Below is a small trained network, with its code and all its weights. Each question gives an input and a class and asks what happens when units are switched off, that is, made to give their printed mean instead of their output.

import numpy as np


def w(rows, s, z=0):
    codes = np.array(rows[::2]) - 128.0
    scale = np.full(codes.shape[1], s)
    scale[-1] = z or s
    return codes * scale


def f(y):
    return np.maximum(y, 0)


def log_softmax(a):
    a = a - a.max(-1, keepdims=True)
    return a - np.log(np.exp(a).sum(-1, keepdims=True))


def net(x, mask):
    res = np.array(x, float).reshape(1, 7) / 4 @ E
    y = f(res @ A[0][:, :-1].T + A[0][:, -1])
    res = res + np.where(mask, y, B[0][:, -1]) @ B[0][:, :-1]
    return log_softmax(res[-1] @ U[:, :-1].T + U[:, -1])


A, B = {}, {}
E = w([
[181,139,178,164,166,154,151],'x0',
[174,124,96,128,12,255,164],'x1',
[171,46,128,23,97,122,30],'x2',
[27,33,77,154,210,137,97],'x3',
[233,93,29,127,185,203,153],'x4',
[181,68,209,228,125,165,173],'x5',
[105,141,122,67,180,73,249],'x6',
],0.0063)
A[0] = w([
[93,204,85,133,121,114,182,105],'N0',
[156,133,64,137,219,144,183,3],'N1',
[244,105,136,164,92,215,181,75],'N2',
[97,131,158,141,156,84,159,83],'N3',
[86,107,150,208,116,182,109,98],'N4',
[52,156,128,88,133,58,142,135],'N5',
[121,149,187,113,28,119,104,124],'N6',
[56,76,173,213,119,178,109,172],'N7',
[90,93,188,203,165,119,171,141],'N8',
[64,133,131,134,147,49,78,23],'N9',
[2,165,143,63,147,37,149,125],'N10',
[123,147,180,119,34,123,112,144],'N11',
[18,161,139,76,144,36,145,122],'N12',
[89,141,167,126,95,68,63,10],'N13',
[134,188,108,139,122,103,103,213],'N14',
[136,97,162,128,94,135,64,78],'N15',
[95,68,173,151,195,99,178,60],'N16',
[37,188,79,169,88,144,220,148],'N17',
[118,148,186,118,9,116,109,160],'N18',
[105,36,72,40,103,165,69,160],'N19',
[234,121,140,133,66,215,219,199],'N20',
[122,34,54,1,108,147,66,163],'N21',
],0.0075,0.0019)
B[0] = w([
[127,117,85,102,118,175,141,186],'N0',
[180,171,142,118,101,109,193,181],'N1',
[135,155,137,21,140,186,155,231],'N2',
[106,109,148,131,147,112,139,174],'N3',
[81,82,96,141,144,147,84,173],'N4',
[83,122,149,62,183,162,114,213],'N5',
[189,199,157,104,87,118,121,189],'N6',
[45,41,95,154,147,139,103,193],'N7',
[78,62,132,167,152,91,164,194],'N8',
[133,162,165,82,157,126,147,192],'N9',
[63,119,156,58,207,153,114,255],'N10',
[181,189,151,105,99,125,122,186],'N11',
[73,121,157,60,197,151,118,243],'N12',
[165,178,163,97,126,120,128,175],'N13',
[131,129,112,123,119,156,115,168],'N14',
[143,131,101,122,121,143,162,160],'N15',
[134,110,147,161,132,86,182,186],'N16',
[109,89,15,122,106,207,129,211],'N17',
[193,207,159,99,83,124,121,200],'N18',
[93,70,37,158,110,160,126,210],'N19',
[150,171,158,2,130,164,219,255],'N20',
[98,76,22,165,106,172,111,230],'N21',
],0.0097,0.008)
U = w([
[129,170,176,107,137,118,63,2],'0',
[241,207,135,108,78,128,155,216],'1',
[119,113,182,161,152,2,163,41],'2',
[117,78,72,240,90,118,83,181],'3',
[97,108,106,105,142,168,132,172],'4',
],0.012,0.0019)

Each question gives the input, the list of numbers given to net, and the class t.
The units are the neurons (one row each of A and B). Each row of codes is followed by its name. A weight is (code - 128) times the scale printed after its matrix; where a second scale follows, it is the last column's (A, B and U).
mask holds one flag per neuron, in row order. A switched-off neuron (its flag False) gives its mean, the last column of its row in B, instead of its output. The means were averaged over made-up inputs and are rounded, as every weight is.
A unit's drop is (log p(t) with every unit on - log p(t) with that unit switched off) / (log p(t) with every unit on - log p(t) with every unit switched off).
top k neurons: the k neurons with the biggest drops, biggest first
drop when u is switched off: that unit's drop, to one decimal
input [3,-7,0,-5,-7,5,5], class 2: top 2 neurons : (N8; N16)
input [-7,8,3,5,-6,8,-2], class 3: top 3 neurons : (N7; N10; N12)
input [-2,4,7,-3,-7,-4,6], class 0: top 2 neurons : (N10; N18)
input [0,-1,-6,-4,-6,-7,0], class 0: top 3 neurons : (N21; N19; N18)
input [-5,4,3,-4,7,3,1], class 1: top neuron : (N20)
input [4,0,-7,-4,-6,-6,-1], class 0: top 3 neurons : (N21; N19; N18)
input [6,-5,8,4,4,3,8], class 3: top 2 neurons : (N20; N21)
input [-1,-2,-3,2,-4,-5,-4], class 0: top 2 neurons : (N21; N19)
input [-5,-5,8,-6,-6,4,5], class 0: top 2 neurons : (N10; N12)
input [3,-1,-5,-5,-8,6,-7], class 1: drop when N18 is switched off : 0.2
input [1,2,4,-6,-8,-2,2], class 1: drop when N18 is switched off : 0.1
input [4,-5,-7,-1,-7,3,-6], class 2: drop when N21 is switched off : 0.1
input [7,-1,-1,2,4,7,4], class 2: drop when N16 is switched off : 0.2
